Here is a tiny trained network, its code and every weight. The questions are about switching its units off for an input and a class, where a switched-off unit gives its printed mean instead of its output.

import numpy as np


def w(rows, s, z=0):
    codes = np.array(rows[::2]) - 128.0
    scale = np.full(codes.shape[1], s)
    scale[-1] = z or s
    return codes * scale


def norm(h):
    return h / np.sqrt((h * h).mean(-1, keepdims=True) + 1e-5)


def f(y):
    return y / 2 * (1 + np.tanh(0.7978845608 * (y + 0.044715 * y**3)))


def log_softmax(a):
    a = a - a.max(-1, keepdims=True)
    return a - np.log(np.exp(a).sum(-1, keepdims=True))


def net(x, mask):
    res = np.array(x, float).reshape(1, 4) / 4 @ E
    u = 0
    for l in range(3):
        y = f(norm(res) @ A[l][:, :-1].T + A[l][:, -1])
        res = res + np.where(mask[u : u + 12], y, B[l][:, -1]) @ B[l][:, :-1]
        u += 12
    return log_softmax(norm(res)[-1] @ U[:, :-1].T + U[:, -1])


A, B = {}, {}
E = w([
[133,73,184,150,80,237,109],'x0',
[68,117,48,103,158,152,76],'x1',
[136,231,147,123,154,173,141],'x2',
[105,150,70,83,1,130,152],'x3',
],0.0084)
A[0] = w([
[124,230,119,132,152,118,129,63],'0.n1',
[114,96,114,129,128,104,113,64],'0.n2',
[111,197,124,126,141,129,126,64],'0.n3',
[159,162,188,121,106,27,159,54],'0.n4',
[118,71,102,139,124,15,126,68],'0.n5',
[138,115,141,120,158,122,132,105],'0.n6',
[119,147,125,117,90,101,126,102],'0.n7',
[91,143,27,108,187,124,112,65],'0.n8',
[132,181,81,123,157,5,136,1],'0.n9',
[121,135,154,125,215,55,113,58],'0.n10',
[131,154,122,129,114,114,109,102],'0.n11',
[118,183,85,110,65,55,132,51],'0.n12',
],0.018,0.0038)
B[0] = w([
[178,121,154,53,134,89,165,210],'0.n1',
[158,160,152,117,131,104,155,151],'0.n2',
[182,122,134,85,136,99,136,173],'0.n3',
[131,171,167,212,98,46,77,219],'0.n4',
[187,130,154,44,142,84,163,231],'0.n5',
[144,144,77,114,91,156,129,147],'0.n6',
[171,145,103,153,166,151,119,158],'0.n7',
[144,164,182,221,90,52,100,232],'0.n8',
[38,142,193,91,126,254,93,255],'0.n9',
[133,104,48,175,164,165,165,235],'0.n10',
[107,97,114,127,143,91,161,133],'0.n11',
[122,112,42,162,139,165,168,220],'0.n12',
],0.025,0.0098)
A[1] = w([
[29,88,184,65,96,202,74,122],'1.n1',
[77,156,120,155,96,65,87,120],'1.n2',
[125,61,140,138,233,120,94,76],'1.n3',
[139,100,9,153,187,178,192,47],'1.n4',
[84,139,60,98,42,103,163,78],'1.n5',
[81,163,63,93,104,82,54,176],'1.n6',
[126,42,136,150,149,99,96,199],'1.n7',
[78,160,98,106,151,101,123,64],'1.n8',
[103,151,139,197,77,52,42,6],'1.n9',
[84,143,81,103,47,104,150,168],'1.n10',
[169,109,152,2,141,97,137,15],'1.n11',
[146,119,158,38,135,99,150,35],'1.n12',
],0.015,0.0022)
B[1] = w([
[47,87,169,60,66,190,70,254],'1.n1',
[154,115,181,162,180,110,84,181],'1.n2',
[192,252,112,132,141,163,196,154],'1.n3',
[116,91,24,179,102,166,105,248],'1.n4',
[209,202,111,156,157,189,182,151],'1.n5',
[152,195,172,162,100,119,198,128],'1.n6',
[137,176,183,138,137,149,186,155],'1.n7',
[153,137,188,142,115,186,156,113],'1.n8',
[131,228,157,159,104,63,43,240],'1.n9',
[166,187,167,154,175,135,188,148],'1.n10',
[149,144,83,40,161,71,104,226],'1.n11',
[171,113,104,76,153,113,88,198],'1.n12',
],0.021,0.0071)
A[2] = w([
[123,144,118,128,96,108,119,75],'2.n1',
[134,92,200,200,82,71,179,46],'2.n2',
[112,41,82,236,115,159,228,166],'2.n3',
[66,59,127,92,71,149,85,52],'2.n4',
[63,143,102,125,226,122,131,98],'2.n5',
[17,106,187,139,167,154,208,5],'2.n6',
[183,94,162,14,134,78,228,96],'2.n7',
[51,191,129,69,172,117,165,81],'2.n8',
[121,85,67,87,98,141,153,92],'2.n9',
[203,106,146,45,156,122,171,171],'2.n10',
[58,125,9,87,114,49,62,207],'2.n11',
[149,118,120,84,1,128,139,190],'2.n12',
],0.015,0.0027)
B[2] = w([
[110,122,139,148,251,141,101,136],'2.n1',
[106,167,122,173,131,58,52,176],'2.n2',
[115,81,16,190,65,180,60,246],'2.n3',
[133,106,178,70,81,148,76,234],'2.n4',
[134,162,145,124,20,144,187,138],'2.n5',
[102,32,124,61,100,189,40,228],'2.n6',
[219,63,47,40,203,72,129,254],'2.n7',
[178,47,172,120,79,148,126,192],'2.n8',
[97,173,197,189,122,89,89,189],'2.n9',
[182,97,53,80,94,100,165,245],'2.n10',
[92,14,208,144,105,147,27,241],'2.n11',
[148,134,192,154,219,165,197,202],'2.n12',
],0.017,0.0061)
U = w([
[108,109,209,68,93,218,115,160],'0',
[162,211,185,189,125,60,87,148],'1',
[155,134,8,196,104,198,147,154],'2',
[208,90,100,26,154,64,159,170],'3',
[126,103,112,117,109,123,64,158],'4',
[25,117,76,91,154,87,153,41],'5',
[57,87,112,129,136,74,248,2],'6',
],0.014,0.0075)

Each question gives the input, the list of numbers given to net, and the class t.
The units are the neurons (one row each of A and B). Each row of codes is followed by its name. A weight is (code - 128) times the scale printed after its matrix; where a second scale follows, it is the last column's (A, B and U).
mask holds one flag per neuron, layer by layer. A switched-off neuron (its flag False) gives its mean, the last column of its row in B, instead of its output. The means were averaged over made-up inputs and are rounded, as every weight is.
A unit's drop is (log p(t) with every unit on - log p(t) with that unit switched off) / (log p(t) with every unit on - log p(t) with every unit switched off).
The circuit of an input: a set's keep is (log p(t) with only the set's units on - log p(t) with every unit switched off) / (log p(t) with every unit on - log p(t) with every unit switched off). Starting from the 12 units with the biggest drops (on a tie, the unit counted first), units are removed one at a time, each time the one whose removal leaves the highest keep (on an exact tie, the one counted first), for as long as the keep stays at least 0.8.
circuit, biggest first: the units of the circuit, biggest drop first
unit that matters most: the unit with the biggest drop
k most important neurons: the k neurons with the biggest drops, biggest first
k most important neurons of layer l: the k neurons of layer l with the biggest drops, biggest first
input [-7,-6,7,-6], class 0: circuit, biggest first	(0.n9)
input [-1,6,6,-6], class 1: 2 most important neurons	(0.n8; 0.n5)
input [3,4,-5,-5], class 2: 2 most important neurons	(0.n9; 0.n4)
input [5,-6,8,0], class 3: 2 most important neurons	(0.n8; 0.n9)
input [0,-7,5,-6], class 1: 2 most important neurons of layer 0	(0.n4; 0.n12)
input [5,6,8,-1], class 3: 2 most important neurons	(0.n4; 0.n9)
input [-7,-2,8,-5], class 3: 4 most important neurons of layer 0	(0.n1; 0.n3; 0.n12; 0.n10)
input [-8,4,-6,7], class 0: 3 most important neurons of layer 0	(0.n9; 0.n10; 0.n1)
input [5,4,0,0], class 0: 4 most important neurons	(0.n8; 0.n4; 0.n10; 0.n5)
input [4,2,1,-4], class 0: 2 most important neurons	(0.n8; 0.n4)
input [-4,5,-5,3], class 1: 4 most important neurons of layer 0	(0.n1; 0.n8; 0.n3; 0.n10)
input [8,7,0,-3], class 0: 4 most important neurons	(0.n10; 0.n8; 0.n4; 0.n5)
input [7,7,-6,6], class 0: 3 most important neurons	(0.n10; 0.n12; 0.n8)
input [0,-6,-3,-1], class 1: circuit, biggest first	(0.n4)
input [7,6,-8,2], class 3: 2 most important neurons of layer 1	(1.n11; 1.n4)
input [-2,-1,-7,6], class 3: 3 most important neurons	(0.n5; 0.n10; 1.n11)
input [5,7,0,8], class 2: 3 most important neurons	(0.n9; 0.n4; 0.n8)
input [6,8,-4,-8], class 1: 4 most important neurons	(0.n9; 0.n12; 0.n10; 0.n5)
input [1,-2,-6,-6], class 2: 2 most important neurons	(0.n10; 1.n4)
input [-4,2,-2,7], class 2: unit that matters most	0.n12
input [6,-5,7,-7], class 2: 4 most important neurons of layer 1	(1.n1; 1.n11; 1.n9; 1.n12)
input [4,3,-4,-5], class 2: 4 most important neurons of layer 0	(0.n8; 0.n9; 0.n4; 0.n5)
input [-7,-4,4,8], class 2: 2 most important neurons of layer 0	(0.n12; 0.n7)
input [7,3,8,-4], class 3: 2 most important neurons of layer 1	(1.n4; 1.n11)
